Below are the code and all the weights of a small trained network. Each question names an input and a target symbol and asks about switching units off, where a switched-off unit gives its printed mean instead of its output.

import numpy as np


def w(rows, s, z=0):
    codes = np.array(rows[::2]) - 128.0
    scale = np.full(codes.shape[1], s)
    scale[-1] = z or s
    return codes * scale


def f(y):
    return y / 2 * (1 + np.tanh(0.7978845608 * (y + 0.044715 * y**3)))


def softmax(a):
    e = np.exp(a - a.max(-1, keepdims=True))
    return e / e.sum(-1, keepdims=True)


def log_softmax(a):
    a = a - a.max(-1, keepdims=True)
    return a - np.log(np.exp(a).sum(-1, keepdims=True))


def net(x, mask):
    ids = ['ΛΨβζημξπ'.index(c) for c in x.split()]
    T = len(ids)
    res = E[ids] + P[:T]
    r = res
    for j in range(2):
        rows = slice(3 * j, 3 * j + 3)
        q, k, v = (r @ M[0][rows].T for M in (Q, K, V))
        z = softmax(np.where(np.tri(T) > 0, q @ k.T / 3**0.5, -1e9)) @ v
        o = O[0][rows]
        res = res + np.where(mask[j], z, o[:, -1]) @ o[:, :-1]
    y = f(res @ A[0][:, :-1].T + A[0][:, -1])
    res = res + np.where(mask[2:14], y, B[0][:, -1]) @ B[0][:, :-1]
    return log_softmax(res[-1] @ U[:, :-1].T + U[:, -1])


Q, K, V, O, A, B = {}, {}, {}, {}, {}, {}
E = w([
[100,106,151,114,195],'Λ',
[144,86,115,138,140],'Ψ',
[250,128,147,183,172],'β',
[116,138,92,96,116],'ζ',
[137,124,72,146,113],'η',
[154,93,191,137,222],'μ',
[86,133,212,160,124],'ξ',
[146,160,175,67,193],'π',
],0.02)
P = w([
[107,2,145,166,209],'0',
[109,69,126,171,200],'1',
[113,120,122,161,179],'2',
[114,162,112,148,160],'3',
[115,201,98,142,143],'4',
[112,233,83,140,130],'5',
],0.0092)
Q[0] = w([
[33,130,187,80,173],'head 0',
[249,164,225,73,108],'head 0',
[176,99,135,186,172],'head 0',
[125,139,122,150,101],'head 1',
[115,165,166,162,181],'head 1',
[139,183,104,142,210],'head 1',
],0.02)
K[0] = w([
[64,174,155,54,212],'head 0',
[254,135,127,87,222],'head 0',
[170,95,121,174,169],'head 0',
[125,153,154,105,93],'head 1',
[136,176,203,156,152],'head 1',
[83,192,170,181,100],'head 1',
],0.02)
V[0] = w([
[191,136,145,111,62],'head 0',
[170,244,34,35,124],'head 0',
[92,80,165,60,92],'head 0',
[130,92,52,66,176],'head 1',
[139,189,93,146,110],'head 1',
[143,147,81,140,214],'head 1',
],0.011)
O[0] = w([
[24,153,164,134,184,65],'head 0',
[137,81,219,143,224,31],'head 0',
[156,172,195,187,183,18],'head 0',
[168,158,95,107,254,122],'head 1',
[181,131,42,67,92,63],'head 1',
[173,86,30,71,177,254],'head 1',
],0.0081,0.0071)
A[0] = w([
[77,152,97,80,115,84],'neuron 0',
[135,121,115,126,85,128],'neuron 1',
[87,163,143,108,101,3],'neuron 2',
[123,166,155,135,176,70],'neuron 3',
[148,240,121,99,96,92],'neuron 4',
[138,190,148,136,101,11],'neuron 5',
[106,134,145,136,132,61],'neuron 6',
[164,107,147,132,139,181],'neuron 7',
[154,248,87,130,137,173],'neuron 8',
[125,107,198,107,133,119],'neuron 9',
[122,129,131,153,83,54],'neuron 10',
[151,179,93,176,129,132],'neuron 11',
],0.018,0.0034)
B[0] = w([
[185,90,91,114,132,145],'neuron 0',
[140,174,170,178,149,222],'neuron 1',
[212,176,140,54,122,149],'neuron 2',
[180,135,135,138,75,201],'neuron 3',
[77,35,56,248,149,178],'neuron 4',
[140,150,145,24,160,149],'neuron 5',
[89,137,157,145,133,123],'neuron 6',
[68,117,55,103,110,217],'neuron 7',
[171,175,228,98,53,255],'neuron 8',
[69,93,85,148,127,179],'neuron 9',
[158,104,72,117,98,174],'neuron 10',
[89,128,180,54,210,231],'neuron 11',
],0.013,0.0064)
U = w([
[85,223,101,186,162,1],'Λ',
[148,9,73,148,252,229],'Ψ',
[139,167,136,224,192,7],'β',
[139,194,210,98,150,227],'ζ',
[149,71,204,184,178,30],'η',
[108,142,129,190,151,40],'μ',
[148,254,125,228,90,226],'ξ',
[59,53,179,166,106,172],'π',
],0.0062,0.003)

Each question gives the input, a string of symbols that net reads in full, and the target symbol t.
The units are the heads (3 rows each of Q, K, V and O) and the neurons (one row each of A and B). Each row of codes is followed by its name. A weight is (code - 128) times the scale printed after its matrix; where a second scale follows, it is the last column's (O, A, B and U).
mask holds one flag per unit, heads first, then neurons. A switched-off unit (its flag False) gives its mean, the last column of its rows in O or B, instead of its output. The means were averaged over made-up inputs and are rounded, as every weight is.
A unit's drop is (log p(t) with every unit on - log p(t) with that unit switched off) / (log p(t) with every unit on - log p(t) with every unit switched off).
The circuit of an input: a set's keep is (log p(t) with only the set's units on - log p(t) with every unit switched off) / (log p(t) with every unit on - log p(t) with every unit switched off). Starting from the 12 units with the biggest drops (on a tie, the unit counted first), units are removed one at a time, each time the one whose removal leaves the highest keep (on an exact tie, the one counted first), for as long as the keep stays at least 0.8.
circuit, biggest first: the units of the circuit, biggest drop first
top k neurons: the k neurons with the biggest drops, biggest first
heads that matter: for each layer, one digit per head in row order, 1 if its drop is at least 0.15 and else 0, layers parted by /
input ξ Λ π β, target π: circuit, biggest first => [head 1; head 0]
input μ Ψ μ μ π Ψ, target ζ: top 2 neurons => [neuron 8; neuron 11]
input μ ζ Ψ Λ η β, target Ψ: circuit, biggest first => [head 0]
input ζ η ζ, target ζ: circuit, biggest first => [head 1; neuron 8]
input π β μ η, target Ψ: circuit, biggest first => [head 0; neuron 8]
input ζ β ξ, target ξ: top 3 neurons => [neuron 1; neuron 2; neuron 4]
input π η β Ψ μ η, target ζ: top 2 neurons => [neuron 8; neuron 4]
input Λ β β ζ, target Ψ: circuit, biggest first => [neuron 8; head 0]
input β ξ ζ, target ξ: top 2 neurons => [neuron 8; neuron 4]
input ζ β β ξ μ, target ξ: circuit, biggest first => [head 1; neuron 11]
input β π β, target ζ: circuit, biggest first => [neuron 8; neuron 11; head 0]
input β η β μ π Λ, target Ψ: circuit, biggest first => [head 0; neuron 8]
input ζ Λ β β Ψ η, target Ψ: top 2 neurons => [neuron 1; neuron 3]
input π Ψ π β β, target ζ: circuit, biggest first => [neuron 8]
input η μ η, target ζ: heads that matter => 01
input ζ β ξ π, target π: circuit, biggest first => [head 1; head 0; neuron 9]
input β μ μ, target ζ: heads that matter => 10
input ζ π Ψ Λ η β, target Ψ: heads that matter => 10
input π ζ Ψ β β Ψ, target ζ: heads that matter => 01
input ξ μ μ, target ξ: heads that matter => 11
